Here is a tiny trained network, its code and every weight. The questions are about switching its units off for an input and a class, where a switched-off unit gives its printed mean instead of its output.

import numpy as np


def w(rows, s, z=0):
    codes = np.array(rows[::2]) - 128.0
    scale = np.full(codes.shape[1], s)
    scale[-1] = z or s
    return codes * scale


def f(y):
    return y / 2 * (1 + np.tanh(0.7978845608 * (y + 0.044715 * y**3)))


def log_softmax(a):
    a = a - a.max(-1, keepdims=True)
    return a - np.log(np.exp(a).sum(-1, keepdims=True))


def net(x, mask):
    res = np.array(x, float).reshape(1, 3) / 4 @ E
    y = f(res @ A[0][:, :-1].T + A[0][:, -1])
    res = res + np.where(mask, y, B[0][:, -1]) @ B[0][:, :-1]
    return log_softmax(res[-1] @ U[:, :-1].T + U[:, -1])


A, B = {}, {}
E = w([
[211,236,141,246,82,199,110,110],'x0',
[109,72,251,189,54,49,44,183],'x1',
[133,95,85,123,2,159,231,250],'x2',
],0.0051)
A[0] = w([
[50,60,118,28,134,76,141,124,33],'neuron 0',
[136,129,105,123,55,138,184,198,161],'neuron 1',
[115,99,113,124,42,165,216,215,211],'neuron 2',
[99,105,203,176,79,53,63,177,81],'neuron 3',
[133,101,101,136,39,152,204,203,174],'neuron 4',
[127,131,160,152,223,103,65,45,161],'neuron 5',
[152,179,22,76,179,172,175,99,117],'neuron 6',
[138,139,162,115,179,99,57,2,149],'neuron 7',
[67,52,99,58,158,82,151,120,4],'neuron 8',
[30,48,118,46,169,78,141,149,11],'neuron 9',
[122,106,237,154,75,69,72,166,101],'neuron 10',
[217,221,128,220,80,183,102,115,78],'neuron 11',
[120,101,206,160,96,72,69,180,52],'neuron 12',
[84,40,113,29,163,83,128,156,23],'neuron 13',
[150,172,39,66,181,190,202,83,116],'neuron 14',
[101,97,220,159,63,74,57,165,123],'neuron 15',
[204,232,141,241,96,198,111,126,90],'neuron 16',
[100,160,169,137,219,106,70,53,155],'neuron 17',
[143,86,81,139,44,137,196,212,212],'neuron 18',
[129,191,40,61,182,195,194,96,117],'neuron 19',
[211,188,138,241,69,213,119,84,84],'neuron 20',
[66,71,131,39,151,71,149,128,3],'neuron 21',
[129,100,89,130,45,142,199,215,191],'neuron 22',
[130,149,150,140,220,92,53,62,163],'neuron 23',
],0.0049,0.00048)
B[0] = w([
[186,145,207,80,211,124,147,200,195],'neuron 0',
[167,207,77,85,88,52,53,123,199],'neuron 1',
[151,210,31,71,61,58,39,78,240],'neuron 2',
[37,57,123,215,77,212,191,50,226],'neuron 3',
[157,197,60,61,59,59,60,102,227],'neuron 4',
[127,203,43,60,46,49,42,71,208],'neuron 5',
[33,42,121,239,109,210,214,27,218],'neuron 6',
[144,210,40,84,49,51,19,89,210],'neuron 7',
[168,106,222,127,204,149,188,196,180],'neuron 8',
[187,113,212,91,233,133,171,208,205],'neuron 9',
[21,65,123,231,71,212,206,43,228],'neuron 10',
[213,91,227,67,233,134,179,239,241],'neuron 11',
[64,57,119,214,106,202,179,67,205],'neuron 12',
[205,121,215,73,215,127,174,233,196],'neuron 13',
[5,35,113,222,78,213,215,44,231],'neuron 14',
[37,46,106,230,60,207,197,51,234],'neuron 15',
[217,112,230,55,237,143,173,250,255],'neuron 16',
[144,204,45,68,45,44,46,70,204],'neuron 17',
[138,217,39,77,54,51,17,87,233],'neuron 18',
[22,50,133,241,72,221,209,65,231],'neuron 19',
[209,109,244,78,229,130,185,254,248],'neuron 20',
[185,124,192,81,197,131,161,210,182],'neuron 21',
[161,205,24,79,44,63,70,101,230],'neuron 22',
[150,228,34,79,38,45,35,52,205],'neuron 23',
],0.0038,0.0033)
U = w([
[145,228,6,81,58,16,39,99,255],'0',
[14,43,116,255,98,229,179,79,109],'1',
[217,124,238,83,234,123,153,228,15],'2',
],0.0087,0.00052)

Each question gives the input, the list of numbers given to net, and the class t.
The units are the neurons (one row each of A and B). Each row of codes is followed by its name. A weight is (code - 128) times the scale printed after its matrix; where a second scale follows, it is the last column's (A, B and U).
mask holds one flag per neuron, in row order. A switched-off neuron (its flag False) gives its mean, the last column of its row in B, instead of its output. The means were averaged over made-up inputs and are rounded, as every weight is.
A unit's drop is (log p(t) with every unit on - log p(t) with that unit switched off) / (log p(t) with every unit on - log p(t) with every unit switched off).
k most important neurons: the k neurons with the biggest drops, biggest first
drop of u: that unit's drop, to one decimal
input [7,6,4], class 2: most important neuron : neuron 16
input [7,-8,-2], class 1: 2 most important neurons : neuron 14; neuron 19
input [8,4,-7], class 2: 2 most important neurons : neuron 16; neuron 20
input [1,6,-5], class 1: 3 most important neurons : neuron 10; neuron 15; neuron 3
input [6,7,7], class 0: 2 most important neurons : neuron 18; neuron 2
input [-8,-7,-3], class 2: 3 most important neurons : neuron 13; neuron 9; neuron 0
input [7,5,6], class 2: 3 most important neurons : neuron 20; neuron 16; neuron 11
input [-7,-8,-6], class 1: 2 most important neurons : neuron 14; neuron 19
input [-4,2,7], class 0: drop of neuron 8 : 0.0
input [0,-6,-4], class 1: drop of neuron 14 : 0.2
input [3,5,-4], class 1: drop of neuron 4 : 0.3
